Below are the code and all the weights of a small trained network. Each question names an input and a target symbol and asks about switching units off, where a switched-off unit gives its printed mean instead of its output.

import numpy as np


def w(rows, s, z=0):
    codes = np.array(rows[::2]) - 128.0
    scale = np.full(codes.shape[1], s)
    scale[-1] = z or s
    return codes * scale


def f(y):
    return y / 2 * (1 + np.tanh(0.7978845608 * (y + 0.044715 * y**3)))


def softmax(a):
    e = np.exp(a - a.max(-1, keepdims=True))
    return e / e.sum(-1, keepdims=True)


def log_softmax(a):
    a = a - a.max(-1, keepdims=True)
    return a - np.log(np.exp(a).sum(-1, keepdims=True))


def net(x, mask):
    ids = ['αδζθπτ'.index(c) for c in x.split()]
    T = len(ids)
    res = E[ids] + P[:T]
    q, k, v = (res @ M[0].T for M in (Q, K, V))
    z = softmax(np.where(np.tri(T) > 0, q @ k.T / 3**0.5, -1e9)) @ v
    res = res + np.where(mask[0], z, O[0][:, -1]) @ O[0][:, :-1]
    y = f(res @ A[0][:, :-1].T + A[0][:, -1])
    res = res + np.where(mask[1:9], y, B[0][:, -1]) @ B[0][:, :-1]
    return log_softmax(res[-1] @ U[:, :-1].T + U[:, -1])


Q, K, V, O, A, B = {}, {}, {}, {}, {}, {}
E = w([
[118,138,85,91,150],'α',
[95,83,113,169,121],'δ',
[80,2,162,135,27],'ζ',
[47,58,126,171,150],'θ',
[125,117,183,204,154],'π',
[137,134,156,82,171],'τ',
],0.019)
P = w([
[38,216,155,106,1],'0',
[152,100,116,103,59],'1',
[149,102,111,103,78],'2',
[156,101,101,115,88],'3',
[162,105,100,116,91],'4',
[164,103,95,118,100],'5',
[168,98,91,127,109],'6',
[170,101,94,127,116],'7',
[170,99,92,128,126],'8',
[176,97,91,134,128],'9',
],0.0083)
Q[0] = w([
[143,99,96,81,124],'head 0',
[170,196,128,143,199],'head 0',
[100,255,121,140,138],'head 0',
],0.018)
K[0] = w([
[128,142,96,61,104],'head 0',
[229,70,134,112,177],'head 0',
[139,7,43,157,204],'head 0',
],0.015)
V[0] = w([
[174,130,248,131,142],'head 0',
[126,117,229,8,134],'head 0',
[251,185,107,156,64],'head 0',
],0.014)
O[0] = w([
[163,17,139,121,163,157],'head 0',
[108,90,173,123,220,171],'head 0',
[247,120,121,158,103,3],'head 0',
],0.014,0.0062)
A[0] = w([
[161,86,48,202,122,107],'neuron 0',
[140,67,16,33,139,194],'neuron 1',
[89,190,24,139,140,90],'neuron 2',
[182,181,60,101,239,50],'neuron 3',
[100,166,71,103,196,230],'neuron 4',
[132,155,39,180,247,122],'neuron 5',
[144,188,217,243,156,253],'neuron 6',
[161,145,97,151,100,30],'neuron 7',
],0.014,0.0044)
B[0] = w([
[138,98,116,175,96,201],'neuron 0',
[70,204,173,73,131,212],'neuron 1',
[162,40,201,131,208,235],'neuron 2',
[156,95,210,248,189,160],'neuron 3',
[100,193,24,134,107,254],'neuron 4',
[251,81,123,114,28,183],'neuron 5',
[123,232,129,81,179,188],'neuron 6',
[117,146,84,125,136,120],'neuron 7',
],0.017,0.0096)
U = w([
[142,248,132,75,146,178],'α',
[189,95,174,254,136,183],'δ',
[127,147,84,136,92,102],'ζ',
[121,116,105,167,141,2],'θ',
[103,115,179,160,64,116],'π',
[175,96,121,95,108,102],'τ',
],0.0095,0.0069)

Each question gives the input, a string of symbols that net reads in full, and the target symbol t.
The units are the heads (3 rows each of Q, K, V and O) and the neurons (one row each of A and B). Each row of codes is followed by its name. A weight is (code - 128) times the scale printed after its matrix; where a second scale follows, it is the last column's (O, A, B and U).
mask holds one flag per unit, heads first, then neurons. A switched-off unit (its flag False) gives its mean, the last column of its rows in O or B, instead of its output. The means were averaged over made-up inputs and are rounded, as every weight is.
A unit's drop is (log p(t) with every unit on - log p(t) with that unit switched off) / (log p(t) with every unit on - log p(t) with every unit switched off).
The circuit of an input: a set's keep is (log p(t) with only the set's units on - log p(t) with every unit switched off) / (log p(t) with every unit on - log p(t) with every unit switched off). Starting from all 9 units, units are removed one at a time, each time the one whose removal leaves the highest keep (on an exact tie, the one counted first), for as long as the keep stays at least 0.8.
circuit, biggest first: the units of the circuit, biggest drop first
unit that matters most: the unit with the biggest drop
k most important neurons: the k neurons with the biggest drops, biggest first
drop when u is switched off: that unit's drop, to one decimal
input θ α π ζ α θ, target θ: circuit, biggest first -> (neuron 2; head 0; neuron 4)
input δ θ δ, target δ: circuit, biggest first -> (head 0; neuron 2)
input θ ζ δ θ δ θ π θ, target θ: circuit, biggest first -> (neuron 2; neuron 4; head 0)
input δ τ α θ, target δ: circuit, biggest first -> (neuron 2; head 0)
input α π α θ α θ α θ θ, target α: 2 most important neurons -> (neuron 6; neuron 4)
input ζ α π π α, target δ: 4 most important neurons -> (neuron 2; neuron 3; neuron 6; neuron 5)
input π α θ τ α α δ δ, target π: 4 most important neurons -> (neuron 1; neuron 0; neuron 4; neuron 6)
input α θ δ, target α: 2 most important neurons -> (neuron 6; neuron 0)
input ζ θ π θ ζ ζ θ, target ζ: unit that matters most -> neuron 4
input ζ θ π δ θ τ τ δ, target ζ: circuit, biggest first -> (neuron 4; head 0; neuron 5; neuron 2)
input τ θ τ θ θ, target τ: circuit, biggest first -> (neuron 5; head 0; neuron 3)
input τ θ τ π, target α: 3 most important neurons -> (neuron 6; neuron 2; neuron 3)
input π π τ θ θ, target π: 3 most important neurons -> (neuron 1; neuron 4; neuron 0)
input τ ζ δ, target τ: most important neuron -> (neuron 5)
input δ τ θ τ, target δ: 2 most important neurons -> (neuron 3; neuron 6)
input π α τ ζ ζ θ π θ α δ, target π: drop when neuron 0 is switched off -> 0.4
input τ δ δ, target τ: drop when neuron 2 is switched off -> 0.0
input α θ θ θ π, target α: drop when neuron 6 is switched off -> 1.8
input α α π π α θ, target α: drop when neuron 4 is switched off -> 0.2
